Below are the code and all the weights of a small trained network. Each question names an input and a target symbol and asks about switching units off, where a switched-off unit gives its printed mean instead of its output.

import numpy as np


def w(rows, s, z=0):
    codes = np.array(rows[::2]) - 128.0
    scale = np.full(codes.shape[1], s)
    scale[-1] = z or s
    return codes * scale


def f(y):
    return y / 2 * (1 + np.tanh(0.7978845608 * (y + 0.044715 * y**3)))


def softmax(a):
    e = np.exp(a - a.max(-1, keepdims=True))
    return e / e.sum(-1, keepdims=True)


def log_softmax(a):
    a = a - a.max(-1, keepdims=True)
    return a - np.log(np.exp(a).sum(-1, keepdims=True))


def net(x, mask):
    ids = ['ΔΞΣΦΨαβζηθλμπ'.index(c) for c in x.split()]
    T = len(ids)
    res = E[ids] + P[:T]
    u = 0
    for l in range(2):
        q, k, v = (res @ M[l].T for M in (Q, K, V))
        z = softmax(np.where(np.tri(T) > 0, q @ k.T / 4**0.5, -1e9)) @ v
        res = res + np.where(mask[u], z, O[l][:, -1]) @ O[l][:, :-1]
        u += 1
        y = f(res @ A[l][:, :-1].T + A[l][:, -1])
        res = res + np.where(mask[u : u + 8], y, B[l][:, -1]) @ B[l][:, :-1]
        u += 8
    return log_softmax(res[-1] @ U[:, :-1].T + U[:, -1])


Q, K, V, O, A, B = {}, {}, {}, {}, {}, {}
E = w([
[163,96,128,168,135,159,106,99,122,61,140,116],'Δ',
[143,150,149,214,105,100,68,104,36,107,169,160],'Ξ',
[162,93,178,112,153,207,80,149,78,171,57,99],'Σ',
[175,84,88,187,99,142,109,158,174,70,161,175],'Φ',
[78,136,68,135,121,109,165,126,221,82,117,97],'Ψ',
[84,175,173,111,57,129,140,42,140,154,191,166],'α',
[147,135,112,121,188,186,96,88,162,178,152,159],'β',
[130,183,228,105,94,177,80,124,123,113,105,164],'ζ',
[125,126,116,125,172,100,6,102,152,97,137,114],'η',
[149,112,124,172,50,102,143,183,82,41,128,89],'θ',
[103,75,130,113,124,189,177,44,93,98,174,62],'λ',
[103,57,70,133,188,142,120,215,108,135,145,132],'μ',
[192,182,148,191,177,108,124,95,73,171,154,129],'π',
],0.015)
P = w([
[254,122,131,100,59,149,133,151,192,123,248,40],'0',
[191,137,129,135,82,157,129,146,151,126,197,66],'1',
[148,129,126,157,96,151,122,146,122,128,181,92],'2',
[124,129,120,165,107,157,119,143,109,127,154,107],'3',
[101,141,120,168,134,155,99,145,110,130,140,122],'4',
[99,121,125,175,135,145,104,130,115,140,125,131],'5',
[89,115,114,172,144,143,102,120,110,146,110,136],'6',
[83,119,114,183,158,140,96,114,100,142,99,150],'7',
[80,106,116,169,169,130,87,109,94,141,94,163],'8',
[75,118,113,162,178,126,85,112,104,127,70,161],'9',
[76,124,126,172,205,124,91,106,102,144,67,164],'10',
[89,122,113,153,218,123,116,96,103,103,53,165],'11',
],0.0061)
Q[0] = w([
[171,159,154,158,93,67,108,218,161,133,89,215],'L0H0',
[130,177,174,98,170,122,234,132,41,181,113,169],'L0H0',
[125,149,112,176,43,55,180,51,119,113,193,44],'L0H0',
[205,84,75,254,144,165,136,135,123,119,97,89],'L0H0',
],0.0061)
K[0] = w([
[144,156,202,160,91,89,94,183,128,129,20,237],'L0H0',
[186,195,196,170,130,134,209,52,63,195,153,126],'L0H0',
[77,126,74,200,154,54,140,145,93,107,234,177],'L0H0',
[157,55,75,188,237,153,170,254,83,137,79,62],'L0H0',
],0.0059)
V[0] = w([
[153,133,200,133,185,108,123,96,62,249,87,145],'L0H0',
[73,37,111,2,137,249,227,194,123,178,57,104],'L0H0',
[85,7,135,187,166,231,40,234,91,221,30,108],'L0H0',
[156,127,3,241,250,67,109,119,182,141,177,157],'L0H0',
],0.0038)
O[0] = w([
[43,103,76,122,158,147,146,66,67,197,116,87,94],'L0H0',
[133,1,236,98,104,75,146,131,52,150,129,146,2],'L0H0',
[121,95,71,31,235,186,178,112,72,112,145,153,187],'L0H0',
[213,207,21,119,211,111,45,114,180,207,205,186,161],'L0H0',
],0.0055,0.003)
A[0] = w([
[2,56,232,130,58,122,204,83,74,47,46,112,131],'L0N0',
[137,95,59,170,145,134,161,217,109,126,162,161,168],'L0N1',
[105,169,113,52,77,221,191,94,226,155,156,157,205],'L0N2',
[81,45,91,206,113,138,138,116,139,39,146,33,255],'L0N3',
[35,167,116,155,119,153,108,37,176,123,158,192,175],'L0N4',
[237,140,188,199,123,174,59,91,62,180,148,178,214],'L0N5',
[50,80,44,132,170,115,113,163,219,81,92,78,224],'L0N6',
[161,186,69,200,139,101,101,135,182,124,129,174,122],'L0N7',
],0.0055,0.0051)
B[0] = w([
[121,176,41,253,207,96,85,31,131,152,49,194,181],'L0N0',
[123,128,94,144,134,151,173,234,112,162,135,175,161],'L0N1',
[83,170,207,74,94,191,222,156,182,69,203,192,166],'L0N2',
[190,195,93,124,160,180,173,134,66,44,167,128,224],'L0N3',
[76,214,141,135,133,120,109,60,143,66,192,183,204],'L0N4',
[153,179,218,116,151,242,149,150,118,167,128,119,254],'L0N5',
[155,180,77,70,192,130,141,140,96,121,129,145,208],'L0N6',
[112,165,76,174,205,120,92,110,133,132,118,185,205],'L0N7',
],0.0065,0.0071)
Q[1] = w([
[137,109,119,169,104,136,134,195,170,150,161,144],'L1H0',
[165,48,151,217,15,38,130,195,183,223,137,84],'L1H0',
[179,171,128,187,176,124,138,126,36,107,127,172],'L1H0',
[89,45,124,103,8,3,165,168,246,140,144,50],'L1H0',
],0.0058)
K[1] = w([
[181,163,83,169,75,175,148,159,144,159,162,139],'L1H0',
[206,230,148,233,57,141,135,138,179,123,190,101],'L1H0',
[104,86,116,123,193,112,160,167,43,222,94,128],'L1H0',
[212,234,126,163,64,134,144,109,254,49,194,71],'L1H0',
],0.0053)
V[1] = w([
[41,229,144,192,114,69,136,32,217,56,236,207],'L1H0',
[163,170,162,248,146,137,122,186,81,174,145,197],'L1H0',
[179,42,186,105,103,176,81,95,151,202,4,74],'L1H0',
[158,222,229,166,119,166,25,25,140,104,54,38],'L1H0',
],0.0038)
O[1] = w([
[85,82,103,186,149,189,102,112,219,156,120,34,25],'L1H0',
[137,199,165,185,145,181,182,153,104,130,94,121,255],'L1H0',
[172,159,97,98,70,132,104,114,112,217,147,227,92],'L1H0',
[156,157,48,87,2,198,106,94,153,133,88,66,189],'L1H0',
],0.0058,0.0054)
A[1] = w([
[63,144,149,189,63,121,62,92,137,51,80,62,126],'L1N0',
[166,135,143,117,108,130,121,178,61,180,81,213,186],'L1N1',
[105,143,129,73,176,70,195,92,104,145,206,164,171],'L1N2',
[180,118,203,86,118,178,61,137,189,131,97,111,255],'L1N3',
[84,90,61,57,114,163,207,62,153,98,230,83,92],'L1N4',
[154,71,125,160,113,97,177,124,94,103,99,164,89],'L1N5',
[189,139,72,58,136,2,84,205,130,73,122,222,91],'L1N6',
[190,116,58,113,174,148,95,167,91,166,82,8,210],'L1N7',
],0.0057,0.0024)
B[1] = w([
[50,89,121,158,126,112,54,103,97,3,99,156,195],'L1N0',
[87,206,72,105,126,141,162,47,132,55,175,112,254],'L1N1',
[111,135,121,129,149,152,126,171,74,84,97,127,208],'L1N2',
[162,89,207,30,126,214,75,207,119,80,178,135,176],'L1N3',
[159,100,186,97,109,129,250,71,160,121,201,64,160],'L1N4',
[54,115,150,112,159,130,17,103,210,198,151,157,135],'L1N5',
[79,136,211,168,93,184,172,48,83,204,113,118,213],'L1N6',
[168,243,163,170,109,104,42,129,99,119,201,36,194],'L1N7',
],0.0061,0.0082)
U = w([
[175,163,171,91,109,191,160,171,81,68,207,95,254],'Δ',
[80,166,42,201,171,144,105,61,119,116,48,154,179],'Ξ',
[185,160,72,40,67,116,145,80,82,147,132,166,119],'Σ',
[200,102,45,177,131,137,137,194,201,119,110,215,74],'Φ',
[139,163,104,47,128,76,208,154,199,108,93,75,94],'Ψ',
[71,88,151,161,78,104,133,85,168,144,189,133,41],'α',
[130,73,167,58,163,191,147,115,187,219,164,117,116],'β',
[98,68,142,104,90,178,104,163,128,97,14,128,114],'ζ',
[121,133,80,58,146,55,31,125,145,106,173,88,60],'η',
[158,146,107,143,44,37,146,227,85,75,77,78,148],'θ',
[165,45,115,169,117,121,165,32,93,136,138,48,64],'λ',
[123,112,188,153,175,74,154,162,95,101,119,160,109],'μ',
[156,162,184,193,115,123,143,117,151,253,98,63,75],'π',
],0.0053,0.0034)

Each question gives the input, a string of symbols that net reads in full, and the target symbol t.
The units are the heads (4 rows each of Q, K, V and O) and the neurons (one row each of A and B). Each row of codes is followed by its name. A weight is (code - 128) times the scale printed after its matrix; where a second scale follows, it is the last column's (O, A, B and U).
mask holds one flag per unit, layer by layer, with each layer's heads first. A switched-off unit (its flag False) gives its mean, the last column of its rows in O or B, instead of its output. The means were averaged over made-up inputs and are rounded, as every weight is.
A unit's drop is (log p(t) with every unit on - log p(t) with that unit switched off) / (log p(t) with every unit on - log p(t) with every unit switched off).
The circuit of an input: a set's keep is (log p(t) with only the set's units on - log p(t) with every unit switched off) / (log p(t) with every unit on - log p(t) with every unit switched off). Starting from the 12 units with the biggest drops (on a tie, the unit counted first), units are removed one at a time, each time the one whose removal leaves the highest keep (on an exact tie, the one counted first), for as long as the keep stays at least 0.8.
units of the circuit, in order: the units of the circuit, biggest drop first
k most important neurons: the k neurons with the biggest drops, biggest first
k most important neurons of layer l: the k neurons of layer l with the biggest drops, biggest first
drop when u is switched off: that unit's drop, to one decimal
input μ π Ψ, target μ: units of the circuit, in order	(L1H0, L0H0, L0N1)
input λ Σ Φ π Ξ η π λ Φ η η π, target Σ: units of the circuit, in order	(L1H0, L0H0, L0N4)
input λ Φ θ Φ ζ Σ Ξ α η ζ μ, target μ: units of the circuit, in order	(L1H0, L0N1, L0H0)
input ζ ζ η η θ Ξ ζ η ζ, target Ξ: units of the circuit, in order	(L0H0, L0N0)
input Ψ Ξ η μ η π η, target μ: units of the circuit, in order	(L1H0, L0N1, L1N1)
input Ψ η Ξ Ξ, target Ξ: most important neuron of layer 1	(L1N0)
input μ ζ η Φ, target μ: units of the circuit, in order	(L1H0, L0N1, L0H0)
input α η Δ π η μ ζ Δ π, target μ: units of the circuit, in order	(L1H0, L0N1, L0N6)
input Σ ζ Δ β β λ μ θ, target μ: 3 most important neurons of layer 0	(L0N1, L0N5, L0N6)
input Ψ Σ ζ ζ λ, target Σ: 2 most important neurons	(L0N0, L0N4)
input η π α η μ β ζ η η ζ η θ, target μ: 2 most important neurons	(L0N1, L0N5)
input η η ζ θ λ, target λ: 3 most important neurons	(L1N4, L0N0, L0N5)
input θ ζ ζ, target Ξ: 3 most important neurons	(L0N0, L1N0, L1N4)
input α β α, target α: 2 most important neurons of layer 0	(L0N2, L0N6)
input π Ψ η Σ Σ, target Σ: most important neuron	(L0N4)
input Δ Σ θ π η π α Φ π η Σ λ, target Σ: drop when L0N0 is switched off	0.1
input η Δ Ψ α, target α: drop when L1N0 is switched off	0.2
input Δ μ η Ψ β, target μ: drop when L1H0 is switched off	1.0
input ζ η η Φ η η θ, target θ: 4 most important neurons of layer 0	(L0N5, L0N2, L0N4, L0N1)
input π η η Φ Δ ζ β π η β, target β: most important neuron	(L0N2)
input α Ξ Δ η β η π θ, target θ: 4 most important neurons of layer 1	(L1N1, L1N6, L1N3, L1N7)
input α β η ζ β Φ Ψ, target Ψ: 2 most important neurons	(L1N4, L0N2)
input Σ λ η Δ, target Σ: 2 most important neurons of layer 0	(L0N4, L0N2)
input Ξ μ λ π π η η ζ η ζ η, target μ: 2 most important neurons of layer 0	(L0N1, L0N0)
input π η η Δ Σ Ξ ζ Δ η η, target Σ: 2 most important neurons of layer 0	(L0N0, L0N4)
input η ζ θ Φ, target Φ: 2 most important neurons of layer 0	(L0N7, L0N1)
